Below is a small trained network, with its code and all its weights. Each question gives an input and a class and asks what happens when units are switched off, that is, made to give their printed mean instead of their output.

import numpy as np


def w(rows, s, z=0):
    codes = np.array(rows[::2]) - 128.0
    scale = np.full(codes.shape[1], s)
    scale[-1] = z or s
    return codes * scale


def f(y):
    return np.maximum(y, 0)


def log_softmax(a):
    a = a - a.max(-1, keepdims=True)
    return a - np.log(np.exp(a).sum(-1, keepdims=True))


def net(x, mask):
    res = np.array(x, float).reshape(1, 7) / 4 @ E
    y = f(res @ A[0][:, :-1].T + A[0][:, -1])
    res = res + np.where(mask, y, B[0][:, -1]) @ B[0][:, :-1]
    return log_softmax(res[-1] @ U[:, :-1].T + U[:, -1])


A, B = {}, {}
E = w([
[134,78,5,132],'x0',
[125,128,128,128],'x1',
[160,86,151,3],'x2',
[128,128,128,128],'x3',
[143,243,88,93],'x4',
[129,128,128,128],'x5',
[129,128,128,128],'x6',
],0.012)
A[0] = w([
[143,64,54,10,12],'n1',
[130,246,138,42,110],'n2',
[113,36,164,161,255],'n3',
[120,83,165,98,90],'n4',
[130,193,238,215,235],'n5',
[165,56,118,189,162],'n6',
[143,237,82,88,160],'n7',
[115,120,34,212,156],'n8',
[96,78,128,181,129],'n9',
[136,138,250,34,144],'n10',
],0.02,0.0066)
B[0] = w([
[119,159,241,150,234],'n1',
[3,95,112,111,225],'n2',
[172,32,141,117,238],'n3',
[154,119,115,170,174],'n4',
[132,154,245,152,253],'n5',
[90,110,139,65,210],'n6',
[75,212,122,143,222],'n7',
[131,140,65,70,244],'n8',
[107,101,143,67,194],'n9',
[146,70,23,142,243],'n10',
],0.043,0.021)
U = w([
[210,74,249,126,254],'0',
[104,72,63,46,133],'1',
[126,204,205,177,185],'2',
[175,254,12,65,56],'3',
[224,34,68,145,7],'4',
],0.0085,0.0036)

Each question gives the input, the list of numbers given to net, and the class t.
The units are the neurons (one row each of A and B). Each row of codes is followed by its name. A weight is (code - 128) times the scale printed after its matrix; where a second scale follows, it is the last column's (A, B and U).
mask holds one flag per neuron, in row order. A switched-off neuron (its flag False) gives its mean, the last column of its row in B, instead of its output. The means were averaged over made-up inputs and are rounded, as every weight is.
A unit's drop is (log p(t) with every unit on - log p(t) with that unit switched off) / (log p(t) with every unit on - log p(t) with every unit switched off).
The circuit of an input: a set's keep is (log p(t) with only the set's units on - log p(t) with every unit switched off) / (log p(t) with every unit on - log p(t) with every unit switched off). Starting from all 10 units, units are removed one at a time, each time the one whose removal leaves the highest keep (on an exact tie, the one counted first), for as long as the keep stays at least 0.8.
units of the circuit, in order: the units of the circuit, biggest drop first
top k neurons: the k neurons with the biggest drops, biggest first
drop when u is switched off: that unit's drop, to one decimal
input [1,5,6,-2,-5,-4,-1], class 0: units of the circuit, in order	n1
input [1,3,8,3,7,5,3], class 2: top 2 neurons	n1; n7
input [5,-7,-1,6,1,-8,7], class 3: top 2 neurons	n3; n2
input [5,6,1,0,3,-6,-5], class 2: top 2 neurons	n10; n1
input [3,4,0,1,2,6,-6], class 3: top 2 neurons	n5; n3
input [1,7,3,-6,7,2,-6], class 2: top 2 neurons	n7; n8
input [8,3,1,0,1,4,-7], class 2: top 2 neurons	n1; n10
input [0,-2,-5,7,-4,-7,-1], class 0: top 3 neurons	n10; n2; n5
input [1,3,0,-1,6,-5,-1], class 3: top 4 neurons	n5; n7; n1; n3
input [0,4,6,7,-1,7,-2], class 4: top 2 neurons	n10; n5
input [0,-1,-7,1,4,4,-4], class 2: top 2 neurons	n5; n10
input [6,-5,0,6,4,7,0], class 3: top 2 neurons	n5; n8
input [5,-1,-1,-4,4,6,-3], class 3: drop when n5 is switched off	0.1
input [-3,-8,2,-8,0,-5,3], class 4: drop when n10 is switched off	0.1
input [-6,-3,-3,4,-2,-7,1], class 0: units of the circuit, in order	n5
input [3,2,2,5,1,-5,6], class 2: drop when n3 is switched off	0.5
input [0,4,0,5,-1,-1,8], class 0: drop when n10 is switched off	2.9
